Rows, each followed by one of two labels for a hidden trait (new trait and labels in each part)
(in the rows, 128 means zero)
[190  82 150 210 166 111 136  97 195 121 147 114  75 142 110 130  88 208
  80 138 136  68 142 123 163  91  79 122 137 214  76 109]
<67>
[ 79 132 141 131 145 116 100 123 131 125 186 140 152 106 140  88 119 137
 113 146 121 124 137 143 151 111 133  94  96 135 118 136]
<67>
[124 111 122 192 164 113 114 148 136 126 179 138 124 125 127  96 122 113
 114 158 117 102 132 110 179  97 120 123 135 156 106 108]
<67>
[112 116 141 108  85 151 159 145  93 105  93 127 116 144 122 122 157 211
 120 103 109 142 167 159 162 164 143 122 121 124 114  86]
<65>
[133  81 156 144 111 131 153 133 137 110 146 134 102 142 117 107 135 246
  85 119 121  97 170 154 183 115 117 112 107 163  77  71]
<65>
[106 120 161 131 117 112 130 111 157 116 160 145 146 118 146 123 120 169
 110 142 127 119 102 133 109 153 118 110  81 105 153 125]
<67>
[110  89 148 153 112 121 143 104 120 107 151 139 105 141 124 101 131 223
  93 114 111 129 146 152 155 143 124 105 116 161 110  86]
<65>
[ 79 112 160 141 128 105 123  96 140 125 175 143 132 114 143 102 108 180
 106 136 121 131 109 141 112 144 121 101  94 112 150 132]
<67>
[108  63 173 156 121 131 184  61 137  88  94 107 109 135 138 131 117 255
  98 117 105 128 140 174 147 195  85 103  91 132 159 121]
<67>
[145 140 116 100 105 145 143 125 110 136  70 110 110 144 116 160 137 123
 144 102 136 151 131 128  87 138 133 147 159 126 140 131]
<67>
[118  87 148 160 108 124 172  78 104 108 113 126 101 152 124 123 129 230
 106 105 101 143 129 132 140 182 112 110 141 154 139  91]
<65>
[ 88 113 120 178 180 111 116 127 120 129 175 133 143 113 139  88 113  90
 126 159 102 116 115 115 168 117 126 111 134 148 130 138]
<67>
[143  85 158 190 112  96 162  90 142 124 153 151  77 164 117 113 109 255
  74 104 112 118 109 125 124 151 111 103 133 190 114  79]
<65>
[149 115 118 157 126 135 169 184 108 111  82 129 115 148 127 135 152 140
 136 133 109 113 131 120 173 170 124 138 136 111 134  91]
<65>
[119  85 147 190 119 106 171  93 114 118 147 142  86 155 124 113 117 222
  87 107 101 144 107 129 127 172 112 103 141 166 143  82]
<65>
[124  86 161 160 127 132 172  80 141  99  96 107 114 133 136 145 115 199
 114 125 110 119 130 153 131 178  88 110 106 143 162 129]
<67>
[152  67 165 218 131 103 199  57 141 114  89 121  80 160 131 160 100 221
  97 117 100 128  76 125 101 223  77 105 140 162 192 110]
<67>

Next part:
[143 174 156 116 163 111 120 137 141 159  93 137 109 142 128 106 124 131
 123  92 120]
Z429
[147  85 144 122 143 121 114 169 136 114 121 118 139 151 156 103 140 127
 127 123 122]
Z429
[114 226 178 134 154 101  94 118 147 176  92 138  25 104  81 127  86 125
 118 118 133]
Z440
[117 125 140 138 134 122 117 148 134 137  68 103  97 127 138 110 127 122
 126  53 135]
Z429
[120 120 153 127 114 142 104  95 125  88 174 147 131 123 115 168 124 124
 128 228 117]
Z440
[134  42 140 158 101 106 100 193 129  83 134 107 115 146 156 119 155 117
 137 109 151]
Z440
[119 120 143 137 130 131 120 154 131 125  85 104 103 128 127 118 126 121
 126  72 130]
Z429
[123  41 140 128 109 180 127 122 111  60 151 102 193 123 146 150 145 115
 135 188 109]
Z440
[107 129 133 149 137 114 121 161 142 142  44  84  68 122 124 101 129 120
 127   4 149]
Z440
[117 110 150 120 140 172 130 116 129 119  84  98 136 125 132 122 132 120
 126  95 106]
Z429
[134 190 119 123 146  94 134 135 138 179 115 137  93 131 125  98 120 134
 125  95 140]
Z429
[110 167 137 117 127 159 135  43 128 126 142 152 132  93  80 194 104 126
 127 208 112]
Z440
[136 110 143 124 127 138 118 134 128 101 154 127 145 134 131 135 127 124
 127 174 116]
Z429
[120 159 143 146 129  91 104 149 141 152  92 118  38 128 118 113 123 123
 127  66 152]
Z429
[142 117 156 127 132 115 102 140 132 106 160 132 125 137 127 115 122 127
 128 189 125]
Z429
[115 133 139 129 132 144 129  89 127 122 116 128 116 110 115 149 126 121
 127 152 122]
Z429
[102 103 120 145  97 147 122 115 122 105 143 115 128 116 122 161 130 117
 129 177 136]
Z429
[121 110 153 126 136 144 121 115 132 119 124 115 124 130 125 140 128 122
 126 139 117]
Z429
[118 178 149 125 143 124 120 118 136 153  99 113 102 118 106 124 113 123
 124 111 122]
Z429
[114  94 153 132 143 164 129 161 132 109  37  67 126 120 139 103 129 119
 125   1 114]
Z440
[148  83  97 121 124 125 151 152 121 116 147 133 194 155 170 106 153 132
 130 109 129]
Z429
[125 102 160 133 146 128 113 180 136 122  67  88 102 138 147  85 130 124
 125   3 126]
Z429
[156  26 159 110 151 143 127 185 134  77  98  90 169 171 184  87 167 125
 132  73 102]
Z440
[110 223 153 136 138 116 108  91 138 171 116 144  49  94  73 146  88 124
 120 129 137]
Z440
[127 118 162 118 145 144 122 124 130 124 101 107 129 129 125 121 126 124
 124  97 110]
Z429

[ 86 102 139  30 145 140 131 174 136  93 127  63 141 102 106 191 124 125
 119 138 161 113 142  78  64 148 124 145 184 179 126 116 115 104 149 102
  85 107 102 148 255 114 110 100 142  64 137 176 147 106 153 105  99 149
 129 141]
<99>
[104 114 121  34 155 143 129 153 119 108 135 103 131 112 127 152 138 133
 115 130 155 116 141  77  86 149 115 134 147 150 135  99 120  99 122 118
 100 130 110 139 197 120 107 107 127  97 135 154 149 109 134 122 131 136
  96 130]
<99>
[148 120 127 176 108 101 151 135 140 102 112 202 118 126 148 125 144 139
 145 140 123 142  76 137 163 129 145 112 129 162 101 142 119 168 116 124
 128 119 102 111 217 142 124 113 142 149 123 108 102 143 137 124 117 135
 161 154]
<98>
[ 97 162 142  72 210 142 140 156 148 115 110  72 119  88 123  77 151 142
 100 130 185 133 122  56  99  91 112 109 141 123 133 103 122 148 136 123
 137 165 162 146 152 163 126 113  98 127 126 160 195 147 132 107 119 125
  82 113]
<99>
[130  69 152 102  82 121 141 154 116  62 126 116 143 107 106 223 128 153
 157 150 119 116 144 157 124 147 139 141 203 194 101 109 111 164 128 126
 104 114  58 132 187 157 117 141 189  30 144 169 110 127 167 111  56 146
 209 135]
<98>
[154 139 132 204  96 104 135 116 147 122 113 205 117 115 149  83 130 104
 155 125 126 145  47 108 194 149 146 108 109 166 100 173 130 159 125 124
 146 130 125 103 197 137 130 108 136 183  97  95 102 144 129 132 139 119
 152 146]
<98>
[143 151 138 214 114 111 133 110 153 130 107 201 110 110 148  74 136  98
 153 117 127 147  38  82 175 117 138 109 102 153 110 171 128 168 134 125
 153 137 147 101 159 151 140 108 121 196  99 100 113 162 124 128 134 108
 138 142]
<98>
[132 129 138 169  87 110 118 125 153 110 121 169 128 115 135 118 108  67
 161 126 135 135  51  67 151 146 139 134 105 177 107 161 129 119 154 108
 117  95 128 112 249 118 142  96 126 173  97 112 106 135 124 125 132 112
 135 149]
<98>
[121 159 121  79 109 141 100 127 116 150 153 106 155  94 129 102  99  69
 112 116 152 112 138  74 115 199 121 129 132 136 128 120 141  78 121 117
 119 135 126 127  97 108 105 120 129 154 111 138 143  93 115 148 176 116
  67 105]
<99>
[ 96 127 122  37 175 147 123 157 111 109 142  61 142 109 142 144 132 164
 107 147 148 112 182 115  79 113 113 136 169 131 133  82 120 115 111 132
 131 141 109 149 102 129 107 127 124  77 149 166 163 112 145 113 114 150
 102 117]
<99>
[136 157 132 177 124 113 138 120 137 118 106 214 111 115 148  80 164 129
 146 127 135 140  73  79 156  92 132 105 111 130 110 144 121 166 116 134
 146 148 126 107 178 164 132 112 115 179 110 109 116 165 119 120 118 117
 131 151]
<99>
[129 158 145 203 144 108 149 122 158 138  91 223  95 114 142  59 153 108
 157 110 130 155  24  57 164  63 132 118 110 149 111 185 117 171 150 129
 164 147 169 100 174 166 140 103 108 189 106  94 109 185 124 105 107 107
 135 166]
<98>

[124  82 157 145 103 134 117  96 168 120 137 138 136 165 134 121  69 141
 136 196  95 137 125 166]
W
[196  94 190 159  94 154 104  78 127 149 168 109 130 145 135 159  13 103
 117 150  70 119 170 130]
W
[166 146 173 135 130 137  85 121 108 154 179 113  92 113 121 109 139  89
 162  75 123  84 165 149]
W
[160 111 162 133 122 138  88 111 130 148 179 116  88 128 128  98 105  97
 158 103 115  76 158 175]
W
[ 79 153 101 141 123 130 150 102 125  84  73 140 155 196 148 151 161 148
 182 200 126 164 101 107]
Q
[162 174 187 170 111 163 126  63 130  80 147 128 175 194 141 169  45  93
 193 166  47 138 148  60]
W
[120 138 119 148 108 139 126 105 114 123 110 102 130 158 123 140 123 133
 163 175 122 144 142 132]
Q
[157  79 166 147 103 151  93  97 157 152 156 110 114 108 135 131  43 120
 118 140  95 100 169 174]
W
[165 122 164 127 135 123 127 126 148 140 142 140 123 116 141 145  90  94
 118 100 113 111 132 109]
W
[ 78 150  93 151 123 147 108  94 120  81 105 145 149 204 159 110 144 144
 215 208 140 111 125 158]
Q
[145 131 150 138 127 139 118  99 151 108 163 147 155 140 149 132  85 122
 126 142 100 112 135 118]
W
[152 129 147 135 128 135 124 113 142 107 157 143 158 134 132 112 105 140
  95 113  94 117 131 126]
W
[ 99 129 107 138 111 137 149 109 142  96  84 122 172 163 139 156 116 157
 135 212 110 177 124 112]
Q
[ 72 142 120 137 121 132 123  97 113 108 125 130 124 184 128 106 172 130
 187 185 118 119 121 157]
Q
[123  74 173 140 112 119 112  92 169 133 160 137 108 159 122  99  59 118
  98 167  92 117 121 177]
W
[100 104 158 146 125 120 124  82 155  98 127 143 142 192 126 120  96 128
 123 186  87 154 108 142]
Q
[161 131 145 134 130 147 107 122 154 123 133 142 157 104 159 150  77 125
 116 132 124 115 141 118]
W
[119  96 155 147 102 153  97  83 166 121 132 131 129 181 157 133  60 124
 160 204 103 112 141 190]
W
[ 94 149 117 141 118 133 121 114 113 115  90 119 116 186 137 138 149 119
 194 167 136 137 128 136]
Q
[163  81 145 134 111 140  97 113 152 169 165 112 105  98 129 107  77 138
 115 126 128  86 157 189]
W
[175 142 142 144 116 166  83 102 125 144 149 109 115 130 154 138  77 102
 189 110 120  79 184 141]
W
[178  86 166 156  96 135 157  93 158 137 135 102 168 105  91 171   1 148
  24 149  60 192 149  94]
Q
[159 118 156 125 135 122 118 148 142 147 134 133 107 101 135 142 120 100
 107  81 131 117 128 126]
W
[ 94 138 111 144 118 133 148 107 140  91  87 132 165 176 135 144 131 147
 149 214 115 164 110 115]
Q
[ 63  96 105 123 124 112 149 128 148 115 106 147 135 163 128  91 158 172
  99 193 138 150  90 188]
Q
[151 156 145 159 117 146 122  82 122 101 147 129 156 173 127 132 113 122
 152 192  81 127 156 102]
Q
[102 168 130 151 115 139 152 100 117  90  93 123 170 188 134 187 110 117
 173 185  94 180  98  62]
Q
[111  95 154 149 109 135 132  87 164 104 121 136 145 184 136 133  81 134
 132 200  91 150 123 153]
W
[137 130 152 145 114 126 138 115 118 142 123 102 114 157 113 165 104 107
 142 127 117 154 140  97]
Q
[130 104 156 152 103 148 108  70 166 108 124 133 160 198 153 149  50 122
 150 229  84 137 137 156]
W
[162 118 162 139 109 147  78 107 137 152 169 119 106 126 138 112  84 106
 154 124 111  79 166 181]
W
